Below are the code and all the weights of a small trained network. Each question names an input and a target symbol and asks about switching units off, where a switched-off unit gives its printed mean instead of its output.

import numpy as np


def w(rows, s, z=0):
    codes = np.array(rows[::2]) - 128.0
    scale = np.full(codes.shape[1], s)
    scale[-1] = z or s
    return codes * scale


def norm(h):
    return h / np.sqrt((h * h).mean(-1, keepdims=True) + 1e-5)


def softmax(a):
    e = np.exp(a - a.max(-1, keepdims=True))
    return e / e.sum(-1, keepdims=True)


def log_softmax(a):
    a = a - a.max(-1, keepdims=True)
    return a - np.log(np.exp(a).sum(-1, keepdims=True))


def net(x, mask):
    ids = ['αγεμπφψ'.index(c) for c in x.split()]
    T = len(ids)
    res = E[ids] + P[:T]
    u = 0
    for l in range(3):
        r = norm(res)
        for j in range(3):
            rows = slice(2 * j, 2 * j + 2)
            q, k, v = (r @ M[l][rows].T for M in (Q, K, V))
            z = softmax(np.where(np.tri(T) > 0, q @ k.T / 2**0.5, -1e9)) @ v
            o = O[l][rows]
            res = res + np.where(mask[u + j], z, o[:, -1]) @ o[:, :-1]
        u += 3
    return log_softmax(norm(res)[-1] @ U[:, :-1].T + U[:, -1])


Q, K, V, O = {}, {}, {}, {}
E = w([
[130,103,83,187],'α',
[147,174,188,252],'γ',
[108,192,116,116],'ε',
[136,176,110,121],'μ',
[103,195,112,115],'π',
[156,99,174,131],'φ',
[157,110,145,46],'ψ',
],0.013)
P = w([
[250,190,118,60],'0',
[63,138,153,71],'1',
[76,107,57,202],'2',
[167,183,158,128],'3',
[110,88,146,162],'4',
[162,152,128,110],'5',
[123,62,172,182],'6',
[170,153,127,125],'7',
[50,108,155,103],'8',
[167,163,124,117],'9',
[123,87,227,188],'10',
[161,150,82,159],'11',
],0.013)
Q[0] = w([
[180,88,126,22],'L0H0',
[54,93,228,110],'L0H0',
[239,138,160,125],'L0H1',
[136,116,15,77],'L0H1',
[229,190,95,63],'L0H2',
[7,80,230,97],'L0H2',
],0.011)
K[0] = w([
[131,116,201,70],'L0H0',
[117,141,125,39],'L0H0',
[167,73,119,62],'L0H1',
[144,168,34,156],'L0H1',
[119,114,246,75],'L0H2',
[58,170,41,190],'L0H2',
],0.014)
V[0] = w([
[160,53,212,127],'L0H0',
[165,185,114,123],'L0H0',
[49,171,173,201],'L0H1',
[163,192,128,135],'L0H1',
[95,127,167,141],'L0H2',
[85,172,6,221],'L0H2',
],0.011)
O[0] = w([
[110,196,105,128,2],'L0H0',
[157,95,172,101,201],'L0H0',
[110,70,163,154,225],'L0H1',
[173,88,172,91,221],'L0H1',
[84,164,127,101,128],'L0H2',
[128,2,141,73,201],'L0H2',
],0.0087,0.0038)
Q[1] = w([
[121,250,138,36],'L1H0',
[114,127,125,105],'L1H0',
[86,160,213,174],'L1H1',
[107,176,197,79],'L1H1',
[182,169,127,65],'L1H2',
[125,74,116,154],'L1H2',
],0.018)
K[1] = w([
[126,251,180,85],'L1H0',
[110,118,162,127],'L1H0',
[198,183,49,122],'L1H1',
[246,106,124,130],'L1H1',
[97,122,76,132],'L1H2',
[183,154,137,124],'L1H2',
],0.019)
V[1] = w([
[74,155,127,205],'L1H0',
[73,144,155,46],'L1H0',
[121,151,154,126],'L1H1',
[193,139,119,113],'L1H1',
[131,150,99,75],'L1H2',
[9,125,116,142],'L1H2',
],0.016)
O[1] = w([
[190,26,70,201,120],'L1H0',
[109,224,71,201,102],'L1H0',
[163,144,111,104,149],'L1H1',
[151,38,146,207,195],'L1H1',
[162,188,95,84,119],'L1H2',
[30,254,91,232,11],'L1H2',
],0.0077,0.011)
Q[2] = w([
[142,98,117,170],'L2H0',
[16,134,164,101],'L2H0',
[39,94,99,151],'L2H1',
[183,129,80,86],'L2H1',
[2,114,147,73],'L2H2',
[116,129,202,97],'L2H2',
],0.019)
K[2] = w([
[180,153,77,115],'L2H0',
[250,249,190,206],'L2H0',
[49,248,85,151],'L2H1',
[203,170,137,60],'L2H1',
[155,223,75,15],'L2H2',
[158,114,25,178],'L2H2',
],0.016)
V[2] = w([
[228,35,145,120],'L2H0',
[2,109,106,225],'L2H0',
[91,45,95,127],'L2H1',
[254,84,70,81],'L2H1',
[36,23,120,126],'L2H2',
[147,135,183,113],'L2H2',
],0.013)
O[2] = w([
[124,135,10,111,248],'L2H0',
[190,61,136,98,38],'L2H0',
[96,146,125,223,148],'L2H1',
[42,119,171,85,212],'L2H1',
[131,200,184,112,131],'L2H2',
[197,147,123,120,158],'L2H2',
],0.013,0.016)
U = w([
[127,116,70,17,190],'α',
[86,2,116,192,228],'γ',
[186,129,153,168,62],'ε',
[71,157,220,140,1],'μ',
[205,129,134,170,101],'π',
[103,161,34,217,204],'φ',
[60,204,101,169,208],'ψ',
],0.0097,0.0029)

Each question gives the input, a string of symbols that net reads in full, and the target symbol t.
The units are the heads (2 rows each of Q, K, V and O). Each row of codes is followed by its name. A weight is (code - 128) times the scale printed after its matrix; where a second scale follows, it is the last column's (O and U).
mask holds one flag per head, layer by layer. A switched-off head (its flag False) gives its mean, the last column of its rows in O, instead of its output. The means were averaged over made-up inputs and are rounded, as every weight is.
A unit's drop is (log p(t) with every unit on - log p(t) with that unit switched off) / (log p(t) with every unit on - log p(t) with every unit switched off).
The circuit of an input: a set's keep is (log p(t) with only the set's units on - log p(t) with every unit switched off) / (log p(t) with every unit on - log p(t) with every unit switched off). Starting from all 9 units, units are removed one at a time, each time the one whose removal leaves the highest keep (on an exact tie, the one counted first), for as long as the keep stays at least 0.8.
units of the circuit, in order: the units of the circuit, biggest drop first
most important unit: the unit with the biggest drop
which heads matter: for each layer, one digit per head in row order, 1 if its drop is at least 0.15 and else 0, layers parted by /
drop when u is switched off: that unit's drop, to one decimal
input γ φ μ μ π γ, target φ: units of the circuit, in order : (L0H2, L1H0)
input π ε μ γ γ γ π ε μ π, target π: units of the circuit, in order : (L1H2, L2H1, L2H0)
input ε μ ε γ γ ε, target π: units of the circuit, in order : (L1H2, L2H1, L2H0, L0H0)
input γ α π μ, target μ: which heads matter : 111 / 100 / 100
input γ π α γ ψ γ φ π φ π, target φ: units of the circuit, in order : (L0H2, L1H0)
input γ α ε μ μ γ ψ ψ ε, target γ: which heads matter : 000 / 000 / 001
input α ε γ, target α: units of the circuit, in order : (L1H2, L1H1)
input ε α γ γ π γ φ ψ, target φ: units of the circuit, in order : (L1H2)
input φ γ ε, target α: units of the circuit, in order : (L1H1, L1H2)
input γ γ π ψ, target ψ: which heads matter : 001 / 001 / 000
input γ γ π γ ψ γ π ε, target ψ: which heads matter : 001 / 000 / 000
input γ γ γ π ε γ α π, target π: which heads matter : 010 / 101 / 110
input γ γ ε ε ε α π γ γ ε, target ε: units of the circuit, in order : (L1H2, L2H0, L2H1)
input μ ψ φ γ π γ γ ε π, target γ: most important unit : L2H2
input α π γ α α ε, target ε: which heads matter : 000 / 111 / 110
input μ φ ε α ε γ π μ, target φ: which heads matter : 001 / 000 / 000
input π ε π μ γ α γ ε γ μ γ μ, target μ: which heads matter : 111 / 101 / 100
input φ π γ, target α: units of the circuit, in order : (L1H1, L1H2)
input γ γ π γ α ε ε ε, target π: units of the circuit, in order : (L1H2, L2H1, L2H0)
input γ γ γ γ ψ ε α α α γ π α, target ψ: units of the circuit, in order : (L0H2)
input γ π γ π π π π φ π, target γ: which heads matter : 000 / 000 / 000
input ψ ψ γ π γ α, target ψ: which heads matter : 001 / 000 / 000
input γ γ μ π ψ γ α γ γ ψ γ μ, target ψ: which heads matter : 000 / 000 / 000
input π π γ γ γ γ φ γ π α, target φ: which heads matter : 001 / 001 / 000
input ε φ μ φ γ γ γ φ, target φ: which heads matter : 001 / 000 / 000
input φ ε ε ε γ γ, target φ: drop when L2H0 is switched off : 0.1
input γ γ ε π γ ε α, target α: units of the circuit, in order : (L1H1)
input γ ψ μ γ α α μ π α π γ μ, target ψ: drop when L0H0 is switched off : 0.0
input μ ε φ, target α: drop when L1H1 is switched off : 0.1
input ε γ ψ γ ψ π, target ψ: drop when L0H2 is switched off : -0.1
